Below are the code and all the weights of a small trained network. Each question names an input and a target symbol and asks about switching units off, where a switched-off unit gives its printed mean instead of its output.

import numpy as np


def w(rows, s, z=0):
    codes = np.array(rows[::2]) - 128.0
    scale = np.full(codes.shape[1], s)
    scale[-1] = z or s
    return codes * scale


def norm(h):
    return h / np.sqrt((h * h).mean(-1, keepdims=True) + 1e-5)


def f(y):
    return y / 2 * (1 + np.tanh(0.7978845608 * (y + 0.044715 * y**3)))


def softmax(a):
    e = np.exp(a - a.max(-1, keepdims=True))
    return e / e.sum(-1, keepdims=True)


def log_softmax(a):
    a = a - a.max(-1, keepdims=True)
    return a - np.log(np.exp(a).sum(-1, keepdims=True))


def net(x, mask):
    ids = ['ΞΠελψω'.index(c) for c in x.split()]
    T = len(ids)
    res = E[ids] + P[:T]
    u = 0
    for l in range(3):
        q, k, v = (norm(res) @ M[l].T for M in (Q, K, V))
        z = softmax(np.where(np.tri(T) > 0, q @ k.T / 2**0.5, -1e9)) @ v
        res = res + np.where(mask[u], z, O[l][:, -1]) @ O[l][:, :-1]
        u += 1
        y = f(norm(res) @ A[l][:, :-1].T + A[l][:, -1])
        res = res + np.where(mask[u : u + 4], y, B[l][:, -1]) @ B[l][:, :-1]
        u += 4
    return log_softmax(norm(res)[-1] @ U[:, :-1].T + U[:, -1])


Q, K, V, O, A, B = {}, {}, {}, {}, {}, {}
E = w([
[84,132,131,149,162,158,152,156,137,154,164],'Ξ',
[67,156,135,78,202,134,146,120,127,95,133],'Π',
[90,117,183,135,158,249,115,116,146,112,155],'ε',
[85,87,150,111,138,135,175,81,150,104,116],'λ',
[99,93,135,84,135,124,151,144,111,168,151],'ψ',
[206,131,172,162,163,187,163,127,138,165,181],'ω',
],0.019)
P = w([
[154,191,154,156,42,111,137,213,159,152,72],'0',
[130,165,230,128,152,123,107,149,111,3,99],'1',
[81,119,75,90,134,216,86,145,26,121,58],'2',
[121,102,87,91,181,231,231,117,191,77,177],'3',
[131,92,212,96,113,114,26,172,115,78,155],'4',
[144,173,68,151,43,227,69,119,1,190,133],'5',
[179,113,35,96,148,158,198,106,196,51,184],'6',
[106,100,221,107,168,115,70,167,80,73,152],'7',
],0.0099)
Q[0] = w([
[19,165,199,157,144,113,142,158,146,82,121],'L0H1',
[113,142,253,123,87,70,10,160,18,209,86],'L0H1',
],0.0055)
K[0] = w([
[139,54,141,125,183,57,117,191,209,52,161],'L0H1',
[224,108,5,103,202,123,126,89,122,79,254],'L0H1',
],0.0077)
V[0] = w([
[135,114,155,199,195,133,182,142,255,29,118],'L0H1',
[104,207,133,183,87,38,233,158,155,199,143],'L0H1',
],0.0048)
O[0] = w([
[92,2,79,187,243,44,213,133,27,114,169,133],'L0H1',
[90,97,163,91,53,164,31,237,215,23,141,253],'L0H1',
],0.0087,0.0018)
A[0] = w([
[149,128,75,98,55,219,84,2,69,138,107,252],'L0N1',
[80,81,148,154,147,151,172,111,83,156,114,147],'L0N2',
[70,118,53,45,85,176,195,123,110,153,115,218],'L0N3',
[84,166,75,218,113,178,116,140,92,106,133,200],'L0N4',
],0.0073,0.0023)
B[0] = w([
[17,158,149,204,95,166,116,198,67,209,147,216],'L0N1',
[80,178,232,98,78,119,127,32,88,71,3,232],'L0N2',
[55,230,134,71,203,164,154,183,250,197,107,253],'L0N3',
[90,141,246,173,2,108,125,173,231,239,5,165],'L0N4',
],0.0071,0.006)
Q[1] = w([
[100,3,199,175,127,175,179,124,90,126,117],'L1H1',
[156,84,148,53,210,82,52,104,73,189,155],'L1H1',
],0.0058)
K[1] = w([
[135,55,231,151,36,63,137,131,67,221,1],'L1H1',
[72,64,183,127,228,162,135,171,75,74,7],'L1H1',
],0.0046)
V[1] = w([
[96,182,253,230,118,105,163,57,210,245,205],'L1H1',
[66,145,77,135,215,160,216,194,146,250,72],'L1H1',
],0.0034)
O[1] = w([
[85,179,137,114,122,106,239,184,157,147,103,229],'L1H1',
[182,149,253,45,208,191,237,78,101,144,186,253],'L1H1',
],0.0078,0.0021)
A[1] = w([
[199,97,175,191,167,90,46,157,94,5,211,109],'L1N1',
[178,146,182,37,204,148,200,2,141,92,136,195],'L1N2',
[194,122,13,173,227,14,171,93,12,58,106,2],'L1N3',
[141,44,149,107,97,244,41,209,20,120,110,136],'L1N4',
],0.0055,0.0025)
B[1] = w([
[104,2,139,191,127,127,86,139,142,119,148,142],'L1N1',
[172,118,116,156,119,78,103,141,150,178,170,254],'L1N2',
[36,148,166,141,169,192,65,84,213,153,52,139],'L1N3',
[172,192,157,132,147,142,174,101,116,140,59,170],'L1N4',
],0.013,0.0064)
Q[2] = w([
[70,153,109,124,77,206,59,21,31,253,39],'L2H1',
[70,104,77,74,103,193,221,143,194,205,177],'L2H1',
],0.0068)
K[2] = w([
[189,169,71,167,150,241,115,3,154,187,209],'L2H1',
[152,91,3,144,64,102,135,214,190,174,159],'L2H1',
],0.0069)
V[2] = w([
[204,80,243,186,125,208,102,107,164,91,254],'L2H1',
[104,140,154,16,210,90,101,137,82,38,99],'L2H1',
],0.0063)
O[2] = w([
[200,155,99,139,230,72,187,156,88,126,72,254],'L2H1',
[59,249,143,33,55,103,169,155,73,187,160,138],'L2H1',
],0.013,0.0034)
A[2] = w([
[92,121,148,123,132,180,194,136,102,90,89,102],'L2N1',
[98,179,23,69,1,231,40,155,194,125,127,252],'L2N2',
[188,168,14,189,162,120,96,177,116,156,52,66],'L2N3',
[119,137,49,113,186,178,162,136,147,187,245,96],'L2N4',
],0.0088,0.0025)
B[2] = w([
[152,95,69,120,97,82,125,149,106,124,127,173],'L2N1',
[63,175,133,135,128,251,130,111,116,96,123,255],'L2N2',
[162,129,50,112,111,90,179,95,118,109,90,152],'L2N3',
[135,83,131,166,75,136,95,101,108,116,87,183],'L2N4',
],0.015,0.0079)
U = w([
[153,66,182,112,166,124,63,229,182,143,136,60],'Ξ',
[189,181,172,26,118,103,148,164,160,160,191,74],'Π',
[110,110,166,127,48,89,154,1,196,122,75,50],'ε',
[63,68,98,130,77,95,134,143,53,104,159,112],'λ',
[67,185,147,129,171,169,69,111,183,140,159,254],'ψ',
[201,159,90,88,158,132,160,85,106,120,74,160],'ω',
],0.0085,0.0019)

Each question gives the input, a string of symbols that net reads in full, and the target symbol t.
The units are the heads (2 rows each of Q, K, V and O) and the neurons (one row each of A and B). Each row of codes is followed by its name. A weight is (code - 128) times the scale printed after its matrix; where a second scale follows, it is the last column's (O, A, B and U).
mask holds one flag per unit, layer by layer, with each layer's heads first. A switched-off unit (its flag False) gives its mean, the last column of its rows in O or B, instead of its output. The means were averaged over made-up inputs and are rounded, as every weight is.
A unit's drop is (log p(t) with every unit on - log p(t) with that unit switched off) / (log p(t) with every unit on - log p(t) with every unit switched off).
The circuit of an input: a set's keep is (log p(t) with only the set's units on - log p(t) with every unit switched off) / (log p(t) with every unit on - log p(t) with every unit switched off). Starting from the 12 units with the biggest drops (on a tie, the unit counted first), units are removed one at a time, each time the one whose removal leaves the highest keep (on an exact tie, the one counted first), for as long as the keep stays at least 0.8.
units of the circuit, in order: the units of the circuit, biggest drop first
most important unit: the unit with the biggest drop
k most important neurons: the k neurons with the biggest drops, biggest first
top k neurons in layer l: the k neurons of layer l with the biggest drops, biggest first
input λ ψ ψ Ξ ψ ψ Π, target λ: units of the circuit, in order	L0H1, L2N4, L2N2
input ω ψ ψ, target ω: units of the circuit, in order	L2H1, L2N3
input ψ ω ψ Ξ ψ, target λ: units of the circuit, in order	L0H1
input Ξ Ξ Ξ ω, target Ξ: units of the circuit, in order	L0H1, L2N2
input Π Ξ ψ ψ ψ ε ψ Ξ, target Π: units of the circuit, in order	L2N2, L2H1, L1H1
input Π ψ ψ Ξ Ξ ω Π, target Π: units of the circuit, in order	L1H1, L2N2, L1N2
input Ξ ψ ε Π, target Ξ: top 2 neurons in layer 2	L2N2, L2N4
input λ ψ ψ ω, target λ: units of the circuit, in order	L0H1, L2N4, L0N3
input ω ψ ε, target ω: 2 most important neurons	L0N2, L0N4
input ψ λ ω, target ω: top 2 neurons in layer 2	L2N3, L2N2
input Π Ξ λ ω ψ ψ, target ω: 2 most important neurons	L2N3, L1N2
input Ξ ψ ω λ, target Ξ: units of the circuit, in order	L0H1, L2N2, L2H1
input Π Π ω Ξ ψ ω ε, target Π: units of the circuit, in order	L2H1, L1H1, L2N2, L1N2
input Ξ ψ ω, target ω: most important unit	L0N3
input ω Ξ ψ Π, target ω: 3 most important neurons	L0N3, L1N1, L0N1
input ψ ψ ψ Ξ ψ ψ ψ ψ, target Π: top 2 neurons in layer 0	L0N1, L0N4
input ω ψ Π, target ω: 2 most important neurons	L0N2, L2N3
input ψ Π ψ ψ Ξ, target λ: top 2 neurons in layer 0	L0N3, L0N4
input Ξ ψ ψ ψ, target Ξ: 2 most important neurons	L0N2, L2N2
input ε λ ψ ψ, target ε: most important unit	L0H1
input ψ Ξ Ξ Ξ ω λ, target ω: 3 most important neurons	L1N2, L2N3, L2N2
input ε ψ ε ψ ψ ψ Ξ, target ε: 2 most important neurons	L2N4, L0N2
input ψ ψ ψ Ξ Ξ, target λ: 2 most important neurons	L0N3, L1N2
input ω Ξ ω ψ Ξ ψ ε, target ω: top 2 neurons in layer 0	L0N3, L0N1
